Each row is followed by its class. Each block has new classes.
[-16 29 7 34 3 -22 7 -10 4 12 14 -52 1 12 4 -31 -7 2 -18 11 10 17 -52 32 -40 3 -10 3 -12 -17 0 58 40 -32 -14 -6]	HQ
[1 -2 5 5 4 -14 -1 -10 -7 -4 -7 5 4 2 -10 0 -1 -1 -12 -3 18 17 -14 5 -6 12 -1 -23 -5 3 7 20 9 -4 1 1]	CD
[-4 10 -5 8 11 -5 2 6 2 10 3 -11 -4 13 -1 13 4 13 -12 -2 -29 1 5 -1 -14 9 8 14 -10 6 -8 10 5 11 -13 -5]	CD
[0 13 -1 2 19 -13 -1 0 -6 3 3 7 -4 17 -3 10 -7 12 -22 -3 -2 3 0 -6 -10 10 9 -2 -2 9 -4 11 6 15 -8 -10]	CD
[-16 9 26 -3 19 -1 -2 -7 -1 1 16 12 0 46 -1 15 -15 12 -49 -9 -22 -44 13 8 -26 3 -32 -18 15 31 -8 21 19 14 14 -17]	HQ
[-2 3 11 -21 -13 -2 -12 -5 -2 -23 -1 1 6 32 -2 11 -1 -22 20 2 -12 -17 14 -5 -1 -5 -16 -3 22 -9 -10 -13 -18 3 22 1]	DM
[-1 -6 12 -15 10 -13 -7 -13 12 -11 -4 41 7 22 -17 15 -6 3 -15 -14 17 -2 2 -4 -2 13 -9 -28 8 3 6 6 6 6 15 0]	PB
[-4 -3 9 1 -20 -26 -18 -2 24 -23 -8 -3 27 11 -5 -20 -7 -38 26 5 18 18 -37 24 -15 -19 -18 -5 25 -28 6 -6 4 -37 28 6]	DM
[-2 8 -3 9 6 -9 -11 -7 -4 4 -6 -7 -9 10 -3 7 15 3 -2 -4 -9 11 -6 -2 -11 26 5 0 -8 10 -7 17 4 9 -8 -4]	CD
[-10 64 -13 -4 -25 -16 -23 -8 29 -2 -2 12 41 54 -18 28 -53 -39 53 12 13 1 -14 -29 -45 -34 -5 -2 35 -1 -28 -4 -22 8 -47 -17]	PB
[-4 10 8 7 10 -11 1 1 5 1 -4 -7 5 9 3 -18 3 2 -8 -2 8 5 -10 4 -10 4 4 -8 3 0 -4 10 8 -6 -4 2]	HQ
[1 0 5 -1 11 -18 -4 -10 8 -2 -1 22 -5 11 -11 10 -2 9 -22 -12 16 5 -10 -2 5 22 -6 -20 -5 4 4 22 13 6 7 -3]	CD
[-8 9 5 2 16 -19 4 -11 3 -4 5 3 1 19 -12 1 -8 -7 -36 0 13 -1 -22 8 -21 8 -17 -19 -2 14 2 36 25 0 7 -8]	HQ
[5 -10 -4 -8 15 -16 -11 -4 2 -3 1 33 8 20 -13 13 -9 5 -25 -8 13 -3 4 2 -8 9 -14 -23 4 6 -1 3 4 14 11 -6]	CD
[3 11 -1 8 -6 -24 -9 -10 15 0 -5 8 15 7 -15 -3 -1 -10 3 -1 40 23 -34 13 -19 10 13 -19 0 -4 9 23 14 -18 -7 -8]	PB
[-8 48 -2 -13 -24 -23 -22 -26 21 -21 -4 24 35 42 -21 29 -7 -29 25 -8 25 -5 -6 -25 -43 -6 -8 -31 24 9 -13 44 -18 6 -20 -17]	PB
[3 -7 2 -15 -6 -5 -9 -5 3 -19 -4 7 11 20 -3 12 4 -17 7 -3 -7 -13 4 0 0 -2 -6 -9 16 -1 -3 -5 -6 0 19 -4]	DM
[17 -4 9 1 7 -10 -6 2 5 0 -3 17 7 0 2 -3 -7 5 -10 1 16 18 5 10 -8 3 -6 -14 1 -11 -1 4 -5 -6 4 -11]	DM
[-7 11 9 4 4 -5 0 4 4 3 9 -14 0 23 -4 -2 -12 3 -20 -2 -12 -19 0 14 -18 -7 -20 -4 8 13 -9 17 14 4 21 5]	HQ
[-5 15 -5 15 -3 -10 -4 -8 5 6 4 -14 10 17 6 -1 4 -13 10 1 13 19 -18 -2 -10 7 9 -9 3 5 16 16 5 -9 -1 -5]	PB
[0 -8 4 2 9 -17 -3 -4 1 -2 -4 15 2 7 -8 4 -3 5 -18 -8 14 8 5 9 -4 17 -1 -21 1 -2 5 8 12 2 10 -7]	CD
[2 -12 3 -5 9 -16 -4 -4 4 0 1 23 6 15 2 -1 -11 1 -15 -7 13 3 -8 3 3 7 -11 -23 8 3 4 -3 18 0 5 -8]	HQ
[-3 -3 -2 6 -11 -31 -11 -21 7 -15 -8 -12 5 0 3 -9 13 -16 -7 2 50 44 -45 24 -10 6 2 -21 -2 2 16 33 23 -27 18 3]	DM
[11 0 5 8 8 28 -1 8 4 -2 -1 5 2 -6 -3 2 -11 0 -3 -2 -3 7 -5 3 -7 3 -2 -4 3 -1 -4 6 9 5 0 -3]	CD
[-2 -4 13 -2 8 -18 -1 -9 2 -4 0 17 8 7 -12 4 -9 -3 -17 -1 17 10 -6 6 -12 2 -9 -16 5 -3 6 16 18 -10 10 -2]	DM
[8 -3 1 -7 26 -8 -10 37 28 19 1 67 20 17 -24 -6 -43 5 9 1 -5 -16 -7 6 -13 -30 -19 4 21 -7 -14 -49 -14 8 -16 -9]	PB
[-6 12 4 4 -2 -10 -3 -3 -4 5 -2 -8 -2 8 16 -2 -3 -2 -9 1 4 4 -9 -4 -18 7 -4 -7 -1 8 -11 23 9 2 0 1]	HQ

Each row is followed by its class.
[2 2 7 -8 -1 -21 5 -2 -10 11 -1 -14 -6 -5 -17 -2 -11 -12 -13 3 14 -1 0 -8 -3 13 -2 14 -15 2 27 6 -5 -1 -5 -4]	Hb
[45 2 4 -5 -2 31 7 -4 6 -16 33 54 -21 44 -16 6 0 39 -12 -25 33 29 -1 33 2 -5 4 21 -42 33 -7 10 69 22 -41 16]	BD
[29 5 4 -6 0 -20 -5 -5 -2 3 22 4 -6 1 -5 9 2 2 5 -3 10 -1 9 18 6 2 -1 5 -5 0 8 1 -11 -5 -9 -7]	DR
[27 7 2 4 7 -18 -4 -13 1 -9 15 -4 -8 1 -3 7 5 7 16 4 3 -13 0 18 8 14 9 6 9 -6 -7 -1 -26 -4 -8 -11]	DR
[9 4 4 -13 -28 39 -13 10 -8 1 -2 25 8 34 -14 -9 12 -15 -20 -22 33 41 -3 13 -13 13 13 0 -6 13 3 2 56 6 -10 -2]	PG
[4 3 2 7 1 22 -12 -13 -2 -4 -9 -1 -1 24 -5 -9 17 4 4 -8 -6 -21 3 8 7 7 18 5 -3 2 -7 6 -10 -3 0 -8]	DQ
[10 -2 8 3 9 -2 -3 -13 0 4 6 -8 -14 8 -16 -6 -17 8 2 -4 5 -18 -2 5 -3 6 8 8 -18 15 15 11 -18 -2 -7 1]	Hb
[-5 2 1 4 2 18 -9 -14 -2 -3 -6 1 -3 13 -3 -11 11 -1 2 -6 -8 -19 -2 4 -1 8 13 -2 -1 4 -10 3 1 2 1 -5]	DQ
[35 5 -2 -12 5 2 -3 0 8 1 27 29 -12 21 7 10 10 6 -1 -7 21 27 5 32 6 10 -3 3 -5 3 -8 -4 20 5 -19 0]	PG
[37 2 -4 5 17 19 -8 -13 7 -11 29 29 -18 29 9 9 15 36 12 -15 -13 -17 3 40 16 -4 6 2 -8 11 -28 0 10 5 -19 2]	DQ
[7 12 1 -2 26 -31 -15 -10 -8 3 6 -21 -6 -7 -5 -3 -2 -4 6 7 11 -15 15 -1 4 18 -1 4 2 -9 25 0 -28 -16 0 -6]	DR
[27 9 8 -5 11 -9 0 -11 -12 10 10 -7 -14 17 -32 -5 -11 -1 -4 -10 33 -6 2 10 -1 24 15 19 -17 17 37 11 3 -1 -18 0]	MZ
[24 8 3 -5 4 -35 6 -14 -3 -1 27 0 -13 5 -8 9 -6 12 6 -1 3 -10 10 9 9 7 10 6 -5 -2 12 8 -16 4 -14 -2]	DR
[11 11 5 -4 20 5 -3 -1 -7 5 2 -1 -4 14 -26 -1 -3 -20 -10 -11 24 10 -5 4 -5 15 8 13 -13 16 24 5 18 4 -12 -3]	BD
[-11 9 1 3 -2 5 -18 -4 -2 -2 -13 -11 10 -1 2 -8 13 -13 3 3 -9 -19 -1 -6 -1 9 7 -7 16 -12 -3 0 -26 -12 18 -15]	DQ
[15 3 -16 -1 7 22 -9 -7 8 -6 9 24 -13 24 0 3 18 14 13 -8 -10 -18 -2 22 7 -4 7 -1 -7 3 -23 2 3 6 -9 -1]	DQ
[13 0 2 -3 7 25 -9 -7 10 0 8 15 -6 26 9 2 15 11 -1 -9 -5 2 2 18 6 -5 4 -4 -4 -3 -25 -2 11 3 -2 0]	DQ
[3 3 3 -4 -11 32 2 10 5 -1 2 31 5 15 -3 4 -13 0 -18 -11 15 36 -7 5 -9 -16 -3 -13 -6 8 -14 -3 51 15 -3 9]	PG
[-1 9 2 -3 0 0 -14 -4 -5 -1 -8 -23 9 2 1 -9 14 -13 7 0 -5 -11 6 -2 -3 16 11 -8 14 -4 0 -2 -32 -5 12 -8]	DQ
[0 -2 -1 -10 -5 -24 7 13 -2 2 8 -3 -2 -11 -5 13 -7 -8 0 0 21 32 0 -1 1 9 -12 9 3 -7 11 -5 8 -4 -7 3]	DR
[9 4 -1 -2 0 9 -3 -1 0 -4 6 13 -1 11 11 2 7 10 0 -8 3 7 3 14 2 0 12 -3 7 0 -8 -2 -3 4 -2 -5]	DQ
[3 9 1 2 0 15 -18 -10 -6 1 -14 -48 4 15 2 -12 19 -10 3 2 -8 -26 3 -1 1 7 14 -1 9 -5 -7 0 -23 -8 20 -10]	DQ
[18 8 4 -9 -4 -27 -4 -7 -11 5 3 -22 -4 -5 -29 3 7 -19 8 4 22 -11 8 -1 -1 28 -2 9 8 -9 31 5 -44 -12 -5 -6]	DR
[8 -1 3 -12 1 0 8 -4 -1 6 6 11 -11 9 -15 8 -7 17 -3 -10 16 -2 -4 0 -1 -4 -2 12 -18 15 12 7 25 8 -7 8]	Hb
[6 1 0 0 -3 12 0 -5 5 -7 5 16 -5 11 3 -1 4 4 0 -3 14 9 3 7 3 -1 0 5 -6 3 -7 -10 12 5 -6 5]	PG
[28 2 4 0 -1 1 0 -11 -7 2 14 4 -8 20 -12 -1 8 8 1 -13 19 -6 3 25 4 7 9 12 -9 10 12 6 6 1 -18 -2]	DR
[34 3 2 -7 -3 14 4 -3 5 -8 24 23 -11 30 -9 8 3 12 -9 -16 32 30 3 31 10 0 10 6 -21 14 -9 4 40 5 -28 8]	Hb
[26 4 1 3 -13 2 -8 -11 3 0 14 12 -12 22 -2 4 12 17 5 -8 8 -5 2 19 6 12 7 6 -6 5 -3 0 4 1 -19 -2]	DR
[-2 1 14 -32 -3 14 -12 -23 14 -2 -4 -6 4 15 -2 -14 8 -7 -5 -4 -3 -7 -1 -1 -1 4 9 -4 0 4 0 2 3 -2 0 -5]	BD
[13 1 5 -2 2 -10 -2 -6 0 2 9 0 -10 0 -3 6 -3 14 8 -2 -2 -7 -9 9 4 -7 3 -1 -6 0 5 4 -3 0 -8 3]	Hb
[49 3 -1 -5 2 12 4 1 13 -8 45 53 -22 34 4 13 7 32 10 -19 17 36 3 48 10 -8 -4 12 -15 17 -12 -10 45 17 -32 13]	BD
[13 18 5 -11 -1 -26 -21 -14 -9 6 -2 -41 7 4 -3 -4 35 -19 20 13 -8 -29 14 3 4 34 14 -7 34 -29 24 10 -69 -21 17 -24]	MZ
[24 3 -3 -1 9 22 -4 -2 13 -10 24 39 -15 26 11 10 12 24 9 -22 -3 18 4 40 6 -10 -1 1 -9 6 -30 -3 28 10 -27 5]	DQ
[-21 -3 5 10 6 -4 5 -14 -9 10 -21 -45 -6 -17 -21 -20 -17 1 2 12 -15 -56 -11 -33 -5 1 9 8 -15 12 31 28 -28 -2 7 -3]	Hb
[-10 6 3 1 4 20 -7 -9 4 -2 -14 -6 8 12 10 -11 11 1 4 17 -15 -23 0 1 3 0 13 -6 2 21 -13 2 -9 -1 6 -4]	DQ
[22 4 5 -4 0 -15 1 -3 -4 -2 14 3 -7 3 -10 3 -3 2 0 2 13 0 0 6 1 13 1 5 -10 4 15 8 0 0 -12 0]	DR
[26 6 4 0 9 -7 -4 4 -15 0 17 -3 -12 4 -9 8 13 7 9 1 5 -15 12 15 7 18 9 7 -7 -4 16 7 -19 2 -8 -5]	DR
[-13 8 -4 1 -3 29 -11 -1 2 -4 -11 3 6 10 8 -13 14 -8 1 -5 -4 -6 -1 -1 -2 1 10 -12 11 0 -14 -15 3 -4 9 -6]	DQ
[40 -1 -8 -4 15 29 5 7 17 -16 32 58 -11 34 16 14 14 34 4 -18 10 42 -1 46 5 -10 0 0 -3 7 -32 -8 47 14 -30 10]	DQ
[3 2 -1 -6 7 -37 6 2 0 3 8 -14 -2 -14 -7 -1 -5 4 7 8 7 -2 5 -4 2 11 -5 7 12 -4 18 2 -21 -7 -3 -2]	DR

Each row is followed by its class. Each block has new classes.
[1 -4 12 -7 -7 0 -5 -10 -4 -8 18 0 -3 -6 2 37 3 -15 -19 0 13 14 34 -12 -4 12 12 0 -8 13 8 0 -3 4 21 8]	ZL
[7 12 0 -8 1 4 10 0 -7 -6 3 4 8 -10 -4 -3 -1 4 -16 -12 -7 7 -10 5 -7 3 -4 -33 -14 0 -5 -6 -12 5 -20 0]	DG
[7 -8 -13 -11 8 -2 17 25 0 -15 7 5 13 1 3 14 -11 11 -14 -2 -2 22 -27 -7 -23 9 29 -5 10 20 -3 -3 6 -1 -12 -6]	QZ
[-18 13 -24 25 -48 21 -20 16 16 -2 -43 -1 -33 -6 -2 -59 -14 10 49 12 -10 -46 37 28 36 -11 -56 44 6 -16 13 31 29 5 19 -19]	JC
[-16 4 -8 11 8 -17 -11 8 -25 27 -13 -4 -12 5 7 -8 -15 2 2 9 4 0 -22 19 37 2 -4 0 -16 14 -7 -12 18 27 -9 21]	JC
[-10 6 -3 -6 -10 5 -18 5 4 -17 -23 -3 -14 1 10 13 -12 -3 6 1 6 8 13 5 -4 19 -30 14 2 -16 -7 -2 -4 3 4 7]	JC
[10 0 -5 -4 -2 -3 8 4 10 -5 7 -3 -2 9 -8 -1 1 -5 6 -5 8 14 13 -9 -21 -9 4 7 11 0 25 -5 3 -1 1 -3]	SB
[-27 8 -2 39 2 -12 -45 -7 -4 34 -20 4 -39 -3 -15 -52 -6 -16 28 10 25 -38 50 25 65 4 -9 35 -20 -18 -29 -36 5 6 -11 24]	JC
[-11 22 -14 9 -38 14 -14 11 5 -13 -34 -1 -23 -3 12 -29 -18 5 38 -6 3 -19 57 6 24 5 -42 42 6 -5 -3 24 6 0 23 -2]	JC
[-1 4 -6 -2 5 14 9 4 3 23 8 -9 -6 2 7 9 4 -2 30 -2 5 -7 -34 9 -30 -3 -30 8 8 -1 19 5 -6 -5 -2 -6]	TT
[-16 -14 7 -7 -25 -10 -10 -10 22 -18 1 8 -27 -7 -20 -6 20 -15 -16 -20 -6 9 29 7 -5 2 1 -46 2 -10 40 4 5 -7 -8 -18]	DG
[-6 0 2 0 8 -4 4 -2 -3 -7 10 5 0 -10 19 27 0 1 10 -9 18 -6 0 7 6 12 -8 -3 3 6 -12 -2 -4 6 4 -11]	DG
[-15 25 -8 4 -29 20 -33 7 0 0 -27 -8 -33 9 -12 -11 -20 2 8 -10 5 -12 17 7 6 10 -36 12 -14 26 1 19 14 2 25 13]	ZL
[6 16 -9 9 -10 9 -12 4 17 11 -1 -6 8 22 -3 -24 1 -8 19 -16 -2 -24 17 -33 15 -13 -6 25 15 -1 15 4 11 -7 3 5]	SB
[2 -2 6 -8 -12 10 -5 -12 6 1 -2 -4 -3 9 -3 -1 3 -19 -1 -8 -9 4 27 -20 -7 -7 12 -1 -2 -2 15 9 -5 -4 9 -1]	SB
[-9 3 -2 10 -18 8 -12 5 -2 -7 -19 0 -8 -4 -7 -26 -17 11 -7 8 -13 -10 16 14 25 2 -13 11 -22 0 -5 11 11 13 4 10]	JC
[11 -5 9 -14 0 -3 13 6 -4 3 10 3 17 13 -3 -14 -3 -5 -5 3 2 8 9 -10 -15 -4 0 5 4 2 20 -5 -12 -2 -24 9]	QZ
[-1 -14 1 -1 -18 -22 -2 -3 16 11 6 -7 -31 -9 -48 -1 22 -6 -15 -20 -11 12 -1 4 -20 -12 22 -33 4 9 54 14 13 -1 11 -24]	DG
